Here is a tiny trained network, its code and every weight. The questions are about switching its units off for an input and a class, where a switched-off unit gives its printed mean instead of its output.

import numpy as np


def w(rows, s, z=0):
    codes = np.array(rows[::2]) - 128.0
    scale = np.full(codes.shape[1], s)
    scale[-1] = z or s
    return codes * scale


def norm(h):
    return h / np.sqrt((h * h).mean(-1, keepdims=True) + 1e-5)


def f(y):
    return np.maximum(y, 0)


def log_softmax(a):
    a = a - a.max(-1, keepdims=True)
    return a - np.log(np.exp(a).sum(-1, keepdims=True))


def net(x, mask):
    res = np.array(x, float).reshape(1, 8) / 4 @ E
    u = 0
    for l in range(2):
        y = f(norm(res) @ A[l][:, :-1].T + A[l][:, -1])
        res = res + np.where(mask[u : u + 15], y, B[l][:, -1]) @ B[l][:, :-1]
        u += 15
    return log_softmax(norm(res)[-1] @ U[:, :-1].T + U[:, -1])


A, B = {}, {}
E = w([
[115,162,27,193,87,73,184,54],'x0',
[150,78,158,33,48,62,120,172],'x1',
[191,196,173,167,177,101,145,194],'x2',
[94,110,168,167,13,152,169,149],'x3',
[150,120,145,128,206,123,238,132],'x4',
[111,136,185,229,161,29,94,106],'x5',
[181,77,185,124,95,255,202,74],'x6',
[130,61,124,199,146,146,202,17],'x7',
],0.0067)
A[0] = w([
[117,183,87,104,147,88,168,143,75],'L0N1',
[178,126,160,132,158,80,66,148,45],'L0N2',
[251,189,174,180,206,130,141,131,67],'L0N3',
[77,93,246,203,96,116,110,143,154],'L0N4',
[126,99,227,221,80,62,151,152,2],'L0N5',
[112,145,128,156,227,43,54,84,137],'L0N6',
[166,127,149,2,116,109,68,221,88],'L0N7',
[141,116,110,147,130,52,55,154,106],'L0N8',
[149,120,147,157,149,232,191,169,108],'L0N9',
[141,60,139,123,139,120,192,18,46],'L0N10',
[123,62,101,118,158,100,211,38,52],'L0N11',
[189,124,124,128,72,18,118,193,54],'L0N12',
[125,120,103,161,39,91,77,53,30],'L0N13',
[129,73,186,115,115,134,104,51,98],'L0N14',
[82,62,221,116,62,111,100,135,104],'L0N15',
],0.0088,0.0055)
B[0] = w([
[188,106,181,161,180,127,126,168,161],'L0N1',
[124,123,55,148,146,105,122,96,166],'L0N2',
[144,86,253,147,146,68,116,96,218],'L0N3',
[167,184,207,111,54,25,122,190,223],'L0N4',
[127,160,125,37,55,113,115,166,174],'L0N5',
[87,40,189,183,170,95,71,116,238],'L0N6',
[124,149,84,3,39,166,158,194,254],'L0N7',
[128,60,140,185,209,118,159,99,198],'L0N8',
[100,61,111,134,169,177,89,150,210],'L0N9',
[82,143,94,145,63,107,202,26,200],'L0N10',
[23,180,91,138,84,123,210,152,202],'L0N11',
[160,128,73,158,217,186,142,114,191],'L0N12',
[167,110,124,193,140,112,88,14,177],'L0N13',
[110,108,158,180,143,102,148,137,178],'L0N14',
[161,130,197,71,138,64,118,143,212],'L0N15',
],0.0072,0.0064)
A[1] = w([
[106,189,154,84,95,115,131,148,2],'L1N1',
[201,127,66,228,87,95,134,101,102],'L1N2',
[135,128,120,198,203,48,77,138,48],'L1N3',
[102,181,112,170,52,140,47,60,162],'L1N4',
[176,235,216,77,76,116,132,135,10],'L1N5',
[163,138,199,183,179,218,198,168,33],'L1N6',
[203,103,194,143,72,158,148,34,27],'L1N7',
[129,68,178,118,2,208,130,88,159],'L1N8',
[111,94,114,46,168,157,45,122,118],'L1N9',
[149,124,142,83,24,146,106,172,111],'L1N10',
[121,188,43,187,84,154,110,23,170],'L1N11',
[115,200,60,159,163,142,158,187,78],'L1N12',
[48,254,95,141,247,82,159,161,19],'L1N13',
[109,175,106,176,85,148,104,96,39],'L1N14',
[88,115,71,115,205,29,65,133,75],'L1N15',
],0.0089,0.0028)
B[1] = w([
[164,166,134,124,120,118,148,133,164],'L1N1',
[123,184,119,82,182,175,127,129,193],'L1N2',
[164,156,185,119,178,115,106,34,241],'L1N3',
[126,70,79,154,201,126,197,138,190],'L1N4',
[128,167,137,73,129,139,118,112,205],'L1N5',
[192,82,108,207,178,129,87,86,189],'L1N6',
[154,130,150,153,154,55,111,123,192],'L1N7',
[117,110,135,166,225,92,93,76,254],'L1N8',
[155,123,55,121,97,186,120,169,210],'L1N9',
[180,193,160,106,159,48,114,122,240],'L1N10',
[84,158,39,99,166,116,177,148,219],'L1N11',
[197,160,180,105,176,131,134,160,150],'L1N12',
[196,113,147,185,142,124,106,123,186],'L1N13',
[100,120,107,103,155,150,193,86,153],'L1N14',
[157,82,142,254,84,196,112,125,228],'L1N15',
],0.0095,0.006)
U = w([
[152,91,67,154,186,201,74,130,94],'0',
[78,152,150,136,27,149,184,103,42],'1',
[83,122,42,169,39,138,121,191,1],'2',
[126,110,190,218,180,70,102,63,177],'3',
[141,186,140,26,68,103,120,195,198],'4',
[38,138,34,133,150,128,251,72,168],'5',
],0.015,0.0056)

Each question gives the input, the list of numbers given to net, and the class t.
The units are the neurons (one row each of A and B). Each row of codes is followed by its name. A weight is (code - 128) times the scale printed after its matrix; where a second scale follows, it is the last column's (A, B and U).
mask holds one flag per neuron, layer by layer. A switched-off neuron (its flag False) gives its mean, the last column of its row in B, instead of its output. The means were averaged over made-up inputs and are rounded, as every weight is.
A unit's drop is (log p(t) with every unit on - log p(t) with that unit switched off) / (log p(t) with every unit on - log p(t) with every unit switched off).
The circuit of an input: a set's keep is (log p(t) with only the set's units on - log p(t) with every unit switched off) / (log p(t) with every unit on - log p(t) with every unit switched off). Starting from the 12 units with the biggest drops (on a tie, the unit counted first), units are removed one at a time, each time the one whose removal leaves the highest keep (on an exact tie, the one counted first), for as long as the keep stays at least 0.8.
units of the circuit, in order: the units of the circuit, biggest drop first
unit that matters most: the unit with the biggest drop
k most important neurons: the k neurons with the biggest drops, biggest first
k most important neurons of layer l: the k neurons of layer l with the biggest drops, biggest first
drop of u: that unit's drop, to one decimal
input [-3,1,-7,-5,1,-5,6,2], class 5: units of the circuit, in order	(L0N10, L0N11)
input [-7,1,1,1,1,-6,-8,5], class 4: units of the circuit, in order	(L0N7)
input [0,-4,1,8,2,5,-3,-8], class 4: 2 most important neurons	(L0N4, L0N5)
input [5,8,-1,-4,-5,-4,-8,-3], class 0: units of the circuit, in order	(L0N12, L1N15)
input [6,6,4,0,-3,0,8,2], class 5: 2 most important neurons	(L0N10, L1N11)
input [-7,6,2,-6,-8,3,-7,2], class 0: 2 most important neurons	(L0N7, L1N9)
input [-4,-8,2,2,-2,-4,-2,1], class 0: units of the circuit, in order	(L0N9, L1N9)
input [3,3,1,0,3,5,6,7], class 5: units of the circuit, in order	(L0N10, L0N11)
input [7,3,3,4,-2,4,3,-4], class 4: 3 most important neurons	(L0N5, L0N4, L0N6)
input [-7,1,-4,-8,3,-3,0,2], class 4: 2 most important neurons	(L0N7, L1N15)
input [-2,8,-5,2,7,4,2,3], class 1: 2 most important neurons	(L0N10, L0N11)
input [6,7,-8,6,7,3,6,-8], class 4: 2 most important neurons of layer 0	(L0N15, L0N6)
input [-1,-4,8,-8,-5,-7,1,-3], class 4: 3 most important neurons of layer 0	(L0N7, L0N8, L0N12)
input [-5,3,-8,1,6,-3,-1,8], class 5: units of the circuit, in order	(L0N11)
input [1,-4,-8,-2,8,7,-4,4], class 5: 4 most important neurons of layer 0	(L0N10, L0N11, L0N3, L0N15)
input [4,4,3,-6,2,3,8,8], class 5: 2 most important neurons of layer 0	(L0N10, L0N11)
input [-3,-1,-4,6,-8,-5,1,-1], class 4: 2 most important neurons	(L0N15, L0N6)
input [-2,1,8,8,6,3,2,3], class 4: drop of L0N9	-0.1
input [6,-2,-5,-5,-1,-1,-1,-6], class 0: drop of L1N8	0.2
input [-2,5,-1,-8,-8,-7,-8,5], class 2: unit that matters most	L0N7
input [-3,-3,3,-4,0,-4,-7,-6], class 0: drop of L0N8	0.2
